Below is a small trained network, with its code and all its weights. Each question gives an input and a target symbol and asks what happens when units are switched off, that is, made to give their printed mean instead of their output.

import numpy as np


def w(rows, s, z=0):
    codes = np.array(rows[::2]) - 128.0
    scale = np.full(codes.shape[1], s)
    scale[-1] = z or s
    return codes * scale


def f(y):
    return y / 2 * (1 + np.tanh(0.7978845608 * (y + 0.044715 * y**3)))


def softmax(a):
    e = np.exp(a - a.max(-1, keepdims=True))
    return e / e.sum(-1, keepdims=True)


def log_softmax(a):
    a = a - a.max(-1, keepdims=True)
    return a - np.log(np.exp(a).sum(-1, keepdims=True))


def net(x, mask):
    ids = ['ΞΠΣΦΨαβζηθλμτ'.index(c) for c in x.split()]
    T = len(ids)
    res = E[ids] + P[:T]
    u = 0
    for l in range(2):
        r = res
        for j in range(2):
            rows = slice(2 * j, 2 * j + 2)
            q, k, v = (r @ M[l][rows].T for M in (Q, K, V))
            z = softmax(np.where(np.tri(T) > 0, q @ k.T / 2**0.5, -1e9)) @ v
            o = O[l][rows]
            res = res + np.where(mask[u + j], z, o[:, -1]) @ o[:, :-1]
        u += 2
        y = f(res @ A[l][:, :-1].T + A[l][:, -1])
        res = res + np.where(mask[u : u + 4], y, B[l][:, -1]) @ B[l][:, :-1]
        u += 4
    return log_softmax(res[-1] @ U[:, :-1].T + U[:, -1])


Q, K, V, O, A, B = {}, {}, {}, {}, {}, {}
E = w([
[158,196,88],'Ξ',
[163,76,117],'Π',
[111,82,187],'Σ',
[81,104,152],'Φ',
[149,83,62],'Ψ',
[119,49,159],'α',
[207,217,55],'β',
[222,126,80],'ζ',
[157,119,209],'η',
[154,166,67],'θ',
[192,38,81],'λ',
[255,105,78],'μ',
[207,141,13],'τ',
],0.0091)
P = w([
[125,147,93],'0',
[213,157,254],'1',
[45,133,171],'2',
[151,129,208],'3',
[117,103,152],'4',
[184,145,186],'5',
[110,144,81],'6',
[236,238,137],'7',
],0.0073)
Q[0] = w([
[79,97,102],'L0H1',
[80,141,91],'L0H1',
[193,24,169],'L0H2',
[109,255,124],'L0H2',
],0.015)
K[0] = w([
[158,131,171],'L0H1',
[146,165,139],'L0H1',
[132,145,64],'L0H2',
[130,165,249],'L0H2',
],0.02)
V[0] = w([
[202,198,241],'L0H1',
[216,7,76],'L0H1',
[147,105,109],'L0H2',
[109,147,149],'L0H2',
],0.014)
O[0] = w([
[234,65,160,183],'L0H1',
[85,248,173,254],'L0H1',
[128,167,136,157],'L0H2',
[125,87,123,99],'L0H2',
],0.013,0.0044)
A[0] = w([
[80,54,224,70],'L0N1',
[105,106,138,148],'L0N2',
[78,70,221,60],'L0N3',
[151,124,253,3],'L0N4',
],0.0082,0.0026)
B[0] = w([
[150,224,144,148],'L0N1',
[134,90,147,109],'L0N2',
[113,246,127,138],'L0N3',
[114,3,21,252],'L0N4',
],0.0053,0.0028)
Q[1] = w([
[123,112,108],'L1H1',
[100,106,119],'L1H1',
[5,62,47],'L1H2',
[103,83,127],'L1H2',
],0.023)
K[1] = w([
[128,126,147],'L1H1',
[143,139,159],'L1H1',
[252,91,194],'L1H2',
[161,129,123],'L1H2',
],0.026)
V[1] = w([
[34,49,202],'L1H1',
[162,187,253],'L1H1',
[202,170,164],'L1H2',
[115,164,106],'L1H2',
],0.019)
O[1] = w([
[163,255,89,29],'L1H1',
[78,116,2,246],'L1H1',
[89,65,52,144],'L1H2',
[90,141,158,241],'L1H2',
],0.015,0.012)
A[1] = w([
[224,254,49,41],'L1N1',
[133,128,56,254],'L1N2',
[200,187,17,139],'L1N3',
[214,209,177,93],'L1N4',
],0.0083,0.006)
B[1] = w([
[178,157,173,152],'L1N1',
[193,175,175,247],'L1N2',
[153,123,144,148],'L1N3',
[101,100,2,165],'L1N4',
],0.015,0.013)
U = w([
[183,56,232,116],'Ξ',
[142,143,132,205],'Π',
[218,141,176,182],'Σ',
[209,161,58,135],'Φ',
[81,178,224,155],'Ψ',
[188,189,185,217],'α',
[145,2,161,26],'β',
[128,64,87,77],'ζ',
[253,64,118,180],'η',
[148,98,254,202],'θ',
[69,168,86,147],'λ',
[127,63,43,3],'μ',
[41,67,178,66],'τ',
],0.0046,0.0062)

Each question gives the input, a string of symbols that net reads in full, and the target symbol t.
The units are the heads (2 rows each of Q, K, V and O) and the neurons (one row each of A and B). Each row of codes is followed by its name. A weight is (code - 128) times the scale printed after its matrix; where a second scale follows, it is the last column's (O, A, B and U).
mask holds one flag per unit, layer by layer, with each layer's heads first. A switched-off unit (its flag False) gives its mean, the last column of its rows in O or B, instead of its output. The means were averaged over made-up inputs and are rounded, as every weight is.
A unit's drop is (log p(t) with every unit on - log p(t) with that unit switched off) / (log p(t) with every unit on - log p(t) with every unit switched off).
The circuit of an input: a set's keep is (log p(t) with only the set's units on - log p(t) with every unit switched off) / (log p(t) with every unit on - log p(t) with every unit switched off). Starting from all 12 units, units are removed one at a time, each time the one whose removal leaves the highest keep (on an exact tie, the one counted first), for as long as the keep stays at least 0.8.
circuit, biggest first: the units of the circuit, biggest drop first
most important unit: the unit with the biggest drop
top k neurons: the k neurons with the biggest drops, biggest first
k most important neurons of layer l: the k neurons of layer l with the biggest drops, biggest first
drop of u: that unit's drop, to one decimal
input α λ Φ α η η, target α: circuit, biggest first : (L1H1; L1N1)
input τ μ Σ θ μ Ψ Ξ θ, target τ: circuit, biggest first : (L0H1; L1H1; L1H2; L1N2)
input μ λ μ Σ, target μ: circuit, biggest first : (L0H1; L1H1)
input η λ η η η, target η: most important unit : L0H1
input η θ Π, target η: circuit, biggest first : (L1H2; L0H1)
input η β Π Π, target η: circuit, biggest first : (L1H2; L0H1; L1N2)
input μ Ξ η, target μ: circuit, biggest first : (L0H1; L1H1)
input θ μ Ψ, target θ: circuit, biggest first : (L0H1; L1H1)
input λ α α β Π Φ Ψ β, target λ: circuit, biggest first : (L0H1; L0N4; L1H1)
input Ψ ζ μ Π Ψ Ξ, target Ψ: circuit, biggest first : (L0H1; L1H2)
input λ Ψ Ψ, target λ: circuit, biggest first : (L0H1; L1H1)
input Φ Σ α η θ, target Φ: circuit, biggest first : (L1H1; L1N4; L1H2; L0H1)
input β μ τ, target β: circuit, biggest first : (L1H1; L1H2)
input η λ β, target η: circuit, biggest first : (L0H1; L1H2; L1N2)
input Ψ τ β μ Φ μ Ψ β, target Ψ: most important neuron of layer 1 : (L1N4)
input Ψ Φ τ Σ, target Ψ: top 2 neurons : (L0N4; L1N4)
input η Π Π η θ Ψ, target η: 2 most important neurons of layer 1 : (L1N2; L1N3)
input η λ β ζ, target η: drop of L1H2 : 0.7
input τ Φ μ η ζ θ β ζ, target τ: drop of L1N2 : 0.1
input Σ Φ η β, target η: most important neuron of layer 1 : (L1N3)
input λ λ η τ λ β, target λ: drop of L0H1 : 1.5
